Below are the code and all the weights of a small trained network. Each question names an input and a target symbol and asks about switching units off, where a switched-off unit gives its printed mean instead of its output.

import numpy as np


def w(rows, s, z=0):
    codes = np.array(rows[::2]) - 128.0
    scale = np.full(codes.shape[1], s)
    scale[-1] = z or s
    return codes * scale


def norm(h):
    return h / np.sqrt((h * h).mean(-1, keepdims=True) + 1e-5)


def f(y):
    return y / 2 * (1 + np.tanh(0.7978845608 * (y + 0.044715 * y**3)))


def softmax(a):
    e = np.exp(a - a.max(-1, keepdims=True))
    return e / e.sum(-1, keepdims=True)


def log_softmax(a):
    a = a - a.max(-1, keepdims=True)
    return a - np.log(np.exp(a).sum(-1, keepdims=True))


def net(x, mask):
    ids = ['ΓΛΨΩαβδεηθμξπσ'.index(c) for c in x.split()]
    T = len(ids)
    res = E[ids] + P[:T]
    r = norm(res)
    for j in range(3):
        rows = slice(3 * j, 3 * j + 3)
        q, k, v = (r @ M[0][rows].T for M in (Q, K, V))
        z = softmax(np.where(np.tri(T) > 0, q @ k.T / 3**0.5, -1e9)) @ v
        o = O[0][rows]
        res = res + np.where(mask[j], z, o[:, -1]) @ o[:, :-1]
    y = f(norm(res) @ A[0][:, :-1].T + A[0][:, -1])
    res = res + np.where(mask[3:27], y, B[0][:, -1]) @ B[0][:, :-1]
    return log_softmax(norm(res)[-1] @ U[:, :-1].T + U[:, -1])


Q, K, V, O, A, B = {}, {}, {}, {}, {}, {}
E = w([
[71,187,121],'Γ',
[89,153,143],'Λ',
[225,111,167],'Ψ',
[112,171,111],'Ω',
[118,34,81],'α',
[85,70,92],'β',
[60,1,73],'δ',
[113,80,212],'ε',
[90,123,141],'η',
[79,128,156],'θ',
[74,186,115],'μ',
[178,160,98],'ξ',
[98,103,139],'π',
[79,170,149],'σ',
],0.02)
P = w([
[125,57,1],'0',
[224,82,175],'1',
[221,85,181],'2',
[220,85,179],'3',
[221,87,178],'4',
[221,86,179],'5',
[221,85,180],'6',
[224,88,179],'7',
[222,89,176],'8',
[224,84,175],'9',
[224,83,182],'10',
[224,83,178],'11',
[223,87,180],'12',
],0.0049)
Q[0] = w([
[164,191,162],'head 0',
[49,101,146],'head 0',
[169,33,70],'head 0',
[83,141,149],'head 1',
[195,214,128],'head 1',
[6,184,113],'head 1',
[14,122,193],'head 2',
[31,190,41],'head 2',
[102,103,152],'head 2',
],0.027)
K[0] = w([
[165,129,104],'head 0',
[53,121,117],'head 0',
[163,107,222],'head 0',
[98,119,111],'head 1',
[204,155,50],'head 1',
[2,133,63],'head 1',
[53,162,226],'head 2',
[21,238,82],'head 2',
[86,95,153],'head 2',
],0.024)
V[0] = w([
[42,120,190],'head 0',
[104,128,131],'head 0',
[83,147,78],'head 0',
[64,162,177],'head 1',
[153,196,97],'head 1',
[29,96,214],'head 1',
[135,128,138],'head 2',
[254,93,59],'head 2',
[87,149,63],'head 2',
],0.0098)
O[0] = w([
[158,57,185,164],'head 0',
[144,114,141,143],'head 0',
[199,134,123,176],'head 0',
[52,105,152,184],'head 1',
[100,153,52,126],'head 1',
[84,71,249,194],'head 1',
[130,126,120,130],'head 2',
[194,8,141,2],'head 2',
[125,136,189,120],'head 2',
],0.011,0.0071)
A[0] = w([
[98,113,125,130],'neuron 0',
[172,98,98,62],'neuron 1',
[128,111,149,84],'neuron 2',
[133,123,106,126],'neuron 3',
[107,119,196,104],'neuron 4',
[107,140,115,101],'neuron 5',
[35,69,132,141],'neuron 6',
[187,130,145,32],'neuron 7',
[70,80,136,131],'neuron 8',
[126,128,129,103],'neuron 9',
[102,1,111,77],'neuron 10',
[105,64,202,101],'neuron 11',
[110,124,128,96],'neuron 12',
[131,126,140,104],'neuron 13',
[135,112,148,66],'neuron 14',
[149,89,136,120],'neuron 15',
[164,148,107,106],'neuron 16',
[114,130,108,111],'neuron 17',
[103,111,164,120],'neuron 18',
[84,130,137,139],'neuron 19',
[86,136,58,118],'neuron 20',
[220,139,147,3],'neuron 21',
[135,129,141,111],'neuron 22',
[70,128,124,129],'neuron 23',
],0.025,0.0068)
B[0] = w([
[131,142,119,146],'neuron 0',
[116,109,73,150],'neuron 1',
[119,117,117,135],'neuron 2',
[133,133,141,128],'neuron 3',
[127,92,168,232],'neuron 4',
[142,123,123,140],'neuron 5',
[137,180,151,232],'neuron 6',
[120,164,112,128],'neuron 7',
[129,167,112,192],'neuron 8',
[127,129,123,123],'neuron 9',
[157,131,253,201],'neuron 10',
[91,105,28,244],'neuron 11',
[124,138,115,129],'neuron 12',
[122,124,129,126],'neuron 13',
[119,127,109,127],'neuron 14',
[140,133,128,151],'neuron 15',
[116,133,158,143],'neuron 16',
[135,120,132,127],'neuron 17',
[128,120,157,192],'neuron 18',
[153,122,105,199],'neuron 19',
[136,73,147,163],'neuron 20',
[91,176,71,139],'neuron 21',
[130,131,127,127],'neuron 22',
[127,133,102,196],'neuron 23',
],0.062,0.011)
U = w([
[249,119,89,78],'Γ',
[21,93,177,52],'Λ',
[135,149,133,255],'Ψ',
[179,17,136,103],'Ω',
[189,185,132,153],'α',
[152,162,166,107],'β',
[158,119,202,157],'δ',
[111,202,187,56],'ε',
[39,47,136,77],'η',
[8,90,78,54],'θ',
[145,69,59,165],'μ',
[135,172,102,174],'ξ',
[100,95,149,250],'π',
[17,205,115,125],'σ',
],0.02,0.0062)

Each question gives the input, a string of symbols that net reads in full, and the target symbol t.
The units are the heads (3 rows each of Q, K, V and O) and the neurons (one row each of A and B). Each row of codes is followed by its name. A weight is (code - 128) times the scale printed after its matrix; where a second scale follows, it is the last column's (O, A, B and U).
mask holds one flag per unit, heads first, then neurons. A switched-off unit (its flag False) gives its mean, the last column of its rows in O or B, instead of its output. The means were averaged over made-up inputs and are rounded, as every weight is.
A unit's drop is (log p(t) with every unit on - log p(t) with that unit switched off) / (log p(t) with every unit on - log p(t) with every unit switched off).
The circuit of an input: a set's keep is (log p(t) with only the set's units on - log p(t) with every unit switched off) / (log p(t) with every unit on - log p(t) with every unit switched off). Starting from the 12 units with the biggest drops (on a tie, the unit counted first), units are removed one at a time, each time the one whose removal leaves the highest keep (on an exact tie, the one counted first), for as long as the keep stays at least 0.8.
circuit, biggest first: the units of the circuit, biggest drop first
most important unit: the unit with the biggest drop
top k neurons: the k neurons with the biggest drops, biggest first
input α σ θ π Ψ η θ Γ σ Γ, target α: circuit, biggest first -> [neuron 11; neuron 10; neuron 19]
input θ Λ σ Ω Ψ σ, target θ: top 3 neurons -> [neuron 11; neuron 10; neuron 4]
input α σ η σ Γ, target α: top 3 neurons -> [neuron 11; neuron 4; neuron 10]
input ξ α δ μ ε Ω η θ, target θ: most important unit -> head 1
input μ σ Γ Ω σ θ σ ε π Γ θ μ, target μ: circuit, biggest first -> [head 1; neuron 4; neuron 20]
input μ ε Λ Ψ α Γ Γ α σ Γ σ Ω σ, target μ: top 3 neurons -> [neuron 6; neuron 10; neuron 4]
input η α η σ σ, target η: circuit, biggest first -> [head 1; neuron 10; neuron 4]
input Γ σ Ψ ξ Γ ε, target η: circuit, biggest first -> [neuron 11; neuron 10; head 2; neuron 4]
input σ σ σ Ω σ η μ Ω Γ θ, target θ: top 2 neurons -> [neuron 11; neuron 10]
input Λ ξ σ Γ ξ σ ξ π Γ, target Λ: top 4 neurons -> [neuron 4; neuron 11; neuron 10; neuron 6]
input μ Γ Ψ α, target δ: top 2 neurons -> [neuron 10; neuron 11]
input δ π α ξ μ μ σ, target δ: top 2 neurons -> [neuron 11; neuron 8]
input α ξ σ θ μ θ σ Γ σ σ σ, target α: circuit, biggest first -> [neuron 11; neuron 10; neuron 19; head 1]
input Γ σ σ ξ α Γ Ψ σ Γ Ψ, target σ: circuit, biggest first -> [neuron 21]
input σ α Γ Γ α ε β, target ε: top 4 neurons -> [neuron 10; neuron 6; neuron 8; neuron 11]
input θ σ β δ Ψ α η α ξ β δ Γ, target θ: circuit, biggest first -> [head 1; neuron 11]
input α α σ β σ η θ Ψ α Γ α α δ, target ε: top 3 neurons -> [neuron 10; neuron 6; neuron 8]
input σ ε π σ η δ σ Ω θ η Λ, target σ: circuit, biggest first -> [head 1; neuron 10; neuron 6]
input Ω σ θ ε σ ξ θ Ω α σ, target Ω: top 3 neurons -> [neuron 20; neuron 6; neuron 11]
input θ Ω σ ε α α σ μ σ σ, target θ: circuit, biggest first -> [neuron 10]
input α Γ σ σ β Ω α Γ σ Ω θ, target σ: top 3 neurons -> [neuron 6; neuron 8; neuron 20]
